Each row is shifted at random along 7 fixed directions that mean nothing.
Known rows, with every step that occurs:
Y-U-J-K-E-L-H: [ 256 -115   97  200 -224   76  162  -74   82  161   59   51  106   57
  329  207   97  302   38  -23   60  200  -32 -290  116   23   32   36
  330  147   32   47 -208  177   45  -36  -33  192    1  313  -37   27
   68  159  -69    7   73]
E-U-J-K-V-L-H: [ 160   88  -63 -127 -148  126  217  137   77 -205 -177   -7    1   -5
  221  -14   95  110 -215 -124 -173  218 -133    8  -98  -85  -49   51
  143  231  231   47  -64  249 -276 -160  -18   43  -50  195   34   59
   -7   48 -154  -84  -55]
U-J-V-L-E: [-137  -29 -372    5  189  250   39  -96  171  -72 -114 -315  381  129
 -178  147 -369   41 -123 -389  -27  -33  -33  203  430   53  -29   12
   66  386  307 -278   81   86 -103  359 -262  121 -146  -46  574   88
  201  240  157   87  -18]
P-Y-U-J-K-L-H-V: [ 132  135 -148  257  -97  364  117 -181  259   90 -232 -348  159  -43
   93  207 -137  148 -111 -169    2  -73   26 -120  373 -259   33   45
   63  187  247 -163 -197  194 -281  -70 -178 -209 -418  139  112  117
  157  -76  349   -2  231]
L-E-U-J-Y-P-H-V: [ -72  269   75  174 -123  286 -286    7  -57  216  -74   81 -151 -133
   30  -38  397  396  391  107  180   50 -227 -361  377  115 -294 -123
  122  118 -123 -216  138   18 -155  -17    8 -103   47  231 -191  116
  -30  124   77  -81   -3]
P-Y-H-U-J-K-E-L: [ -71 -121  -47    8  307    2 -101 -413 -370  199  -51  -47  222 -160
  202  -95 -128  -46  348  -56  -29  -78   16  136  356  185   13  221
 -180  264 -207 -371  112 -106  -27  195 -269   89   49 -156   64 -199
  170   38  111 -111 -145]
V-Y-P-H-J-U: [  17   94  -42  -43 -354  110  106   82  -25   64  108  226 -131   74
  101 -162 -168  101 -163  202    1  285   70   47  183 -205  110 -246
   51   -5   87   -3  -69  197 -629  178   40   66    3  166  312  363
 -184   16  101   89 -186]
K-L-H-U-J-Y: [ 374 -175  148  300  -91  383  192 -195  186  321  211  -13  -22  286
  344  245   59  296   10   90  178   -2  -49 -346  319   93  256 -146
  358  221   18   58 -158  171  -73  231  -21  283   61  367  337   68
  -70  232  -33  113  -69]
E-U-J-K-V: [-100  -84  -15 -194  326 -134  -54 -294 -450   48  144  151  189   86
  150 -121  -74  -29  360  -65  -97   34   38  257   44  245   89  176
 -219  310 -250 -367   79  -87   39  312 -176  259  152 -144  230 -102
  132  267 -112  -80 -177]
H-V-L-E-K-J-Y-P: [ 298 -375  -37  168  -49    6  276  -86  476 -106   22   -9  251  329
  544   55 -365  -57 -235   77  125  141  -31   25   40 -125  420 -159
   58  252  286   71 -174  128   70  332  -69  254  192   74  556  230
  -27  150  -91  321  128]
P-U-J-K-E: [ 190 -279   82    1  -76  507  360 -162  -46  364   64 -134   82 -142
  388  224 -144  316    6 -117  243  245  106 -136  697  -13   45  -78
  146  188  154 -146  -97  261 -328   81 -262  251 -132  316  271 -101
  234  254   43   39  -66]
J-V-Y-U: [  20  180 -120  -10 -176 -159 -139   87  124  -38  -68  124  -96  143
  -94  -98 -113   -6 -104   22  -71  367  -85  169  -96  -90  -15  156
  164   -7  -67  -54  277  -38 -225   46  179   64  303  165  226  104
  -70   49    5  106  -41]
V-Y-P-U-J-K: [ -22  373  105 -197  110  -83  -57  -54 -236  -46 -314  386  -56   51
   54  -34  -82  -16  120  103  -90  -63   81  -50 -399  -34  -95  235
   42  -63 -388 -110   92   67 -112 -317  347 -130  246  -21 -299 -159
   18  -73   39 -158  -33]
K-L-H-U-J: [ 227   79 -141 -112  329  -51   51 -232 -139  -59 -145  300  -87  220
   55 -192 -149 -159  -10  200 -184 -254   84   80 -588   82   47  383
   85  163 -310   11  131   13   14  -54  324  213  366 -156  121 -179
   11  -70  -39  -75 -185]
K-L-E-U-J: [ -31 -183 -149 -207  201  224  150 -232 -281   36   26    3  183  -57
  108 -116  -68   -2  133 -119 -122   -2  102  109  176  213   14    9
  -80  324   49 -209    4   28 -235  117 -224  221 -140 -162  210  -60
  113   37  -72 -242 -251]
E-J-K-V-L-H-U: [  52  -64   14   72   35 -138  187 -154 -143 -107   15   12  112  128
   48  -40   72  149   32  -19 -149   32   13  -44    1   68   88  -19
 -170  241  107  -21 -230  133 -153  121 -180   32 -213  -49   69   68
   37  140    9  -22  -50]
L-E-K-V-Y-H-U-J: [  98   23  -94   49 -152  117  -10   35  205  -92 -144    3   28  161
  210 -259  163   -4  -65  148  -86   63  -93 -121  -36 -131   35 -176
   57  203  355 -104 -177  129 -239   18  -19   24  -46  150  253  230
 -101   39  -74   10   30]
V-Y-L-E-K-U: [ -73  -29 -151  104  -96 -113  -88  -42  155 -146  105  116  242  469
 -101 -126 -270 -207 -168   28 -300  208  -45  117 -214  -71  267  -24
   97   96  171  -77 -131  -80  -67  284   -1  178   38  -28  587  319
 -259  104   -5  133   17]
E-U-J-V-L: [ 284  286 -286   55 -446  269  138  103  424 -195 -414 -105 -208   10
  220  159  321  340 -547 -167  -52  188  -86 -278 -250 -215  -17  -40
  281 -134  371  233 -142  362 -251 -435  267 -139    7  315 -126   85
 -419 -112  105 -133 -124]
Y-H-J-V-L-E-K: [  77  -23 -277  167 -140 -101  -16   43  354  -10 -256 -120   48 -172
   57  -49   31  219 -124 -130   90  206 -152  -17  159  -69 -179   77
  201  144  280    0   69  109  -82   18  -77    5  107  187   69   74
   65   45  128   99   37]
H-Y-U-J-K: [ 167  -68 -152   97   43 -126   -1 -315   51  172   46  101  158  129
  287   65 -199    6   25   19   37   -1   53  123  -44  -45  212  127
   70  111 -129 -143   16   30   42  284    4  171  145  111  245   42
  -34  131   89   71  -91]
P-Y-H-J-K-E-L: [ 113  143 -292   84  -80  -70  -52 -343   49  -72 -247   72   49   69
  211 -128 -206  -86 -158  104  -92  -67   24   48 -250 -247  238  141
   87 -247   92    3 -157   16  -31 -107  180  -36  179  -42  158  124
 -412 -218  341   29 -109]
U-J-V-L: [ 184  162 -126  -90   41  -16   96  -60  124 -136 -202  184  -12  319
  102  130 -152   65 -223  -34  -24  -47   41  -37 -413  -15   80  182
  215  -30  -87   86   67  150   58  -79  365  114  385   78  113  -52
 -148  104  -14    4  -92]
K-U-J-V-L: [  68   60   20 -105   96  200   83  -28 -125  -80 -215  -77  -62  100
  -11   40    8  134  -28 -132  -43   40   76  -35   79  136 -115  128
  -11  185  -17  -74  146  156 -369 -211   23  -15  -24  -18  -72 -270
  148   21  -62 -171 -126]
V-L-E-K-U-J: [  67 -136  -11   31 -181  267   27  103  183   67  194   99   56  363
  138  -53  107  155 -110    9  -59  289 -124 -171   75   66  111 -218
  294  268  259  -54 -118  133 -169  267  -50  416   88  292  516  245
 -274  412 -231   92 -141]
V-Y-L-H: [-125  342 -180   33   28 -375   15 -206 -138 -251   16  367  200  526
 -427  -39 -449 -214  -84   91 -378 -229  192  115 -623  -88  176  106
   82 -174 -150   70 -213  -59  -43  120  329  -88   22 -204  270  273
 -138 -136  227  -98  -25]
V-Y-U-J-K-E-L-H: [ 116  314    0   39 -192 -135 -141   51   71 -273 -172  243   83  443
   95  -29   56  -45 -120  113 -291   59 -122 -132 -578 -122  156   96
  348  -50   29   68 -199   86  102 -216  342   62  185  113   16  193
 -393   20  -82   36   57]
E-L-H-J: [ 165 -100 -407  123  -29  -46  241 -327  160  103   -7   97   38  -44
  169    0 -145  163 -192  -71   20  -11   80   10  -42  -25   78   87
  227  -25   54  216 -142  104   77  222   37  244  206  122  250   58
 -107  -42  250  -25 -253]
Y-U-J-K-V-L: [  45   89  204  108  157  -20   39 -157 -176   50 -143   33  122  189
  -16  243   52  231  192  -98  -46  -97  150 -214   17  220 -109  207
  -52  176 -221 -126    8   94  -82 -236   17 -113  -78  -28 -340 -335
  313  108  -13 -210   96]
H-Y-P-U-J: [ 245  199 -112  189 -230  480  100 -127  209  260 -310   51 -330 -205
  257   83  213  362  -90  109  223  -38   74 -414  178 -124 -203  -31
  197 -136  -42  116   32  254 -372 -355  221 -186   67  355 -273 -172
  -28 -206  261 -229 -118]
U-J-K-L: [ -54  139 -131 -203  328   60    6 -305 -366  -89 -299  -47   -1  -96
 -109  -95  -76  -43  181 -140  -89 -208   89  164  -99  127 -167  270
 -156   95 -103 -258  112   56 -353 -237  -49 -173 -109 -204 -123 -358
  122 -162  149 -307 -272]
E-K-L-H-U-J-V-Y: [-108  306 -194  -15   32   98 -235   36  -37 -288 -297 -204  -51   69
 -165 -273  250  -27   -5 -108 -239  -12 -195  113  -17  -28 -114   11
  -68  272  268 -252  -21  108 -374  -56 -128 -171 -201  -52  133   81
 -153  -52   93  -65 -106]
L-H-Y-P-U: [  86  223 -106   77  154 -210   -6 -225 -136   90  -34  503  -67  179
  -56 -106 -358  -66   54  315 -102 -148  103  -12 -488  -87   60  300
  117 -112 -518   89   92  -76  141   91  425   79  410  -66  118   74
   13  -78  200   47    3]
K-V-L-H-U: [  22  260 -246  -18  342 -201    4 -172 -146 -308 -310  156  -56  287
 -344 -210 -205 -181 -169  109 -371 -273   72  137 -637   32  -65  390
 -132   57 -159   52  129  -20  -95 -154  282  -97  121 -353   81 -131
   31 -174  137  -96  -97]
U-J-V-L-H-Y-P: [ 102  436  -11  -42 -115   21 -101  186   35 -266 -367  217 -314   88
  -44 -153  199   84   10  187  -19 -103 -129 -142 -373  -55 -308   36
  160    2  -73   94  203  178 -369 -356  367 -278  175  130 -339    7
  -70 -182  -49 -187  -70]
V-Y-U-J: [ -58  152  -39 -217  108 -152   27 -198 -290   -2  -90  269   73  108
  -31 -113 -106  -70  147   14 -150  -81  247  114 -206   94  -22  105
  -15   33 -246 -113   56   15 -266  -69  142   13   55  -97  -96 -148
  119  -92    0 -312 -205]
K-L-E-U-J-Y-P: [ 145   39 -231   59 -182  460 -143   79  369  -44 -244 -211  -74 -127
  257  -95  142   25 -109  -92   25  243 -305    4  259  -44  -62  -11
  245  292  254 -146  238   72 -359 -119  -77    1   84  237  229   -3
 -106 -129  -32  -27 -125]
V-L-E-J: [  14 -266 -170  -70  102   27  340 -245  -16   96  -35   25  231 -107
  116   65 -127  186   26 -206   35   54  116  -46  237  175  -19  -26
   81  132   85   85  -81   89  -47  133 -171  200  -15   26   93 -136
  144   82   46 -187 -198]
K-E-J-V-Y-L-H-U: [ 108  -38  180   -6   -7   -7  103   -9 -189  -60 -352  -82 -144 -355
  137 -112  339  193  294   -6   44  125  -10 -131  331  206 -362  131
  -56  159  -32   58  181   98 -394 -464 -140 -211  -83   36 -658 -440
  386 -268  -88 -336   -2]
P-Y-H-V-L-E: [  99  108  -70  -67   29   65   97   32  116   75 -351  169 -172 -199
    7 -117 -107   56  -10  133   57   78  -90 -114  -37  -42 -339  218
  208  -77 -108  127  382  -11 -209 -267  244  -71  332  145 -197  -96
  113 -130   16 -138  -13]

Rows:
[ -30 -208  113  333   80 -122   72 -133   16  -25   54    8  194  324
  146   66 -160  131  201   70   75   43  -85 -169  231  145   62 -100
    5  184   42   34 -207   -6  198  333 -172   49  129   38  256   88
  134  217   -6  188  140]  J-K-E-L-H-V-Y-P
[ -64  438  -18   50 -124  314 -162  214  130 -118 -254  -78   18   73
 -204   53  -39   37  -41 -134 -208  174 -189    8  219 -136 -237  207
  220  201   66 -190  194   97 -369 -221   47 -143  -33  253   24    5
  140   19   69  -11  193]  P-U-J-K-V-Y-L-H
[  49    6   81   73  215  -47  145 -185    1  -40 -124  160  332  304
  101  135 -486  -70    4   58  -81 -140  122    7  -45  -46  176  201
   53   43  -83   -8  -76   13  132   30   94   52  139 -123  103   10
  150   47  123  147  270]  P-H-J-K-V-Y-L-E
[  33  110  -12 -117  -78   -3   -7 -174  -97  -34 -120  146  126  -43
  105  -78 -100 -107   63   26 -171  127    1   29 -144 -135  124  141
   10  -38  -54 -138  -22  -31 -201 -192   39  -19 -105  -38  -84   97
 -192 -132   82 -134   24]  P-Y-L-E-J-K-U
[ -11 -222   75 -311  285 -148  322 -145 -473 -120  102  170  153   31
  176 -258  -55 -111  146   20 -196  -49  177  232  -46  192    5   -8
 -350  455  -36 -176  -66  137 -343  243 -273  170 -191 -244  105  -34
  331  108 -242 -225 -227]  E-K-V-L-H-U-J
[-100  176  -49  197   29   77   23 -233 -287   38 -139   15  -64 -135
 -177 -123   40  138  162   56 -124 -121  100 -158   91  -19 -139   15
 -199   18  -88  -81 -183   73 -383 -127 -117 -339 -377 -139 -152  -12
  114 -263  363 -241  -39]  E-K-L-H-Y-P-U
[   2  132  119   83  -37 -156  105 -113 -123   17  -31   86  169  165
   14  100    9  184  194   14  -26  -90  113 -146   33  -14  -22  -98
    4  139    0 -101 -264  148 -131   62  -53 -108 -286   70 -123  170
  187  125   41  -85  126]  L-H-V-Y-U-J-K
[  56  216  -86  388 -123  202 -284 -160  145  246 -152  -91 -256 -193
    6 -129  238  308  155   56  148  107 -156 -172  340  -38 -122   92
   70   42  -66 -156   68   26 -297  -70  -21 -137  114  214   15 -149
  -56 -100  382   37  -74]  E-K-J-Y-P-H-U
[ 114  -18 -166  328 -295  111  218  -84  377    3 -150 -313  252   -9
  244  291   73  322 -213 -284   10  121  -48 -221  377 -146   28 -163
  133  186  413   53 -380  276  -62  100 -270 -122 -380  290   29  217
   61   62  185   10  139]  E-L-H-V-Y-U-J-K
[-181  296 -118   71 -158 -158 -317  -65  -94 -222  -77   15   63  207
 -301 -141  283   90  131   23 -205   41 -110  -50  -54   59  -32 -165
 -132   41  130 -207   29  -35 -304    0  -25 -179 -289 -111  -65  302
 -333   35   86 -130 -119]  H-V-L-E-J-Y-U
[  32   67    3    6  244 -152   27 -102  -73  -35 -146  141  107  116
   85  -55 -182  -29  179   55    9 -170   74   63  -61   81  -36  131
  -35  323 -232 -122   53   42   17  154   51    5  159  -96   44  -65
  375   21   -6    5   81]  L-H-U-J-V-Y-P
[ 315  -93    2  -52  -94   72  302  -90   -6  -65  -36   95  -52   14
  442  -27  131  102 -152   82  -42  100  -53  -93 -182  -68   86   19
    2  184  121   47 -157  246 -132  -18  -16  129  -33  139   17  129
  -81   57 -138  -19 -103]  E-L-H-U-J-K-V
[-165  146  -71 -146  310 -258  -38 -260 -325 -263 -251  168  287   81
  -64  -80 -234 -155  152   11 -213 -210  117  123 -222   69   83  131
 -375  114 -239 -202   59  -59    6  -11   27 -166 -109 -486 -138   26
   73 -104  133 -120    2]  H-V-L-E-J-Y-P-U
[ 162   93    3  -40 -164  184  195  -36  -73 -290 -211  -40  -14  225
  228  -53  185   87 -189   69 -135  -58   29 -199 -120  -70  125 -234
    8   42  347   84 -335  289 -277 -196   37  -70 -262  -23  -23  201
 -262  -90  -39 -109  -84]  K-E-L-H-U-J-V-Y
[ 118  130   64  110  233  224  201 -305  -81   65 -351  -89  110   98
  183  186  -89  187  -18  -58   -5 -290  147 -240   70  -38   64  136
  -57   17  -27  -30 -249  205  -20 -218   35 -180 -114  -37 -130 -255
  131  -35  271  -63  107]  P-H-U-J-K-V-Y
[ 177   69  180  208 -108  110   67  -54   84  146  -82  178  -54  108
  376  226  145  366   51   64  139   38  -39 -389   87  100   22  -13
  140   56 -240  120  -14  144   69  -25  171  -12  302  220 -209  -63
   -7  115  -12  -27   16]  E-U-J-Y-P-H-V-L
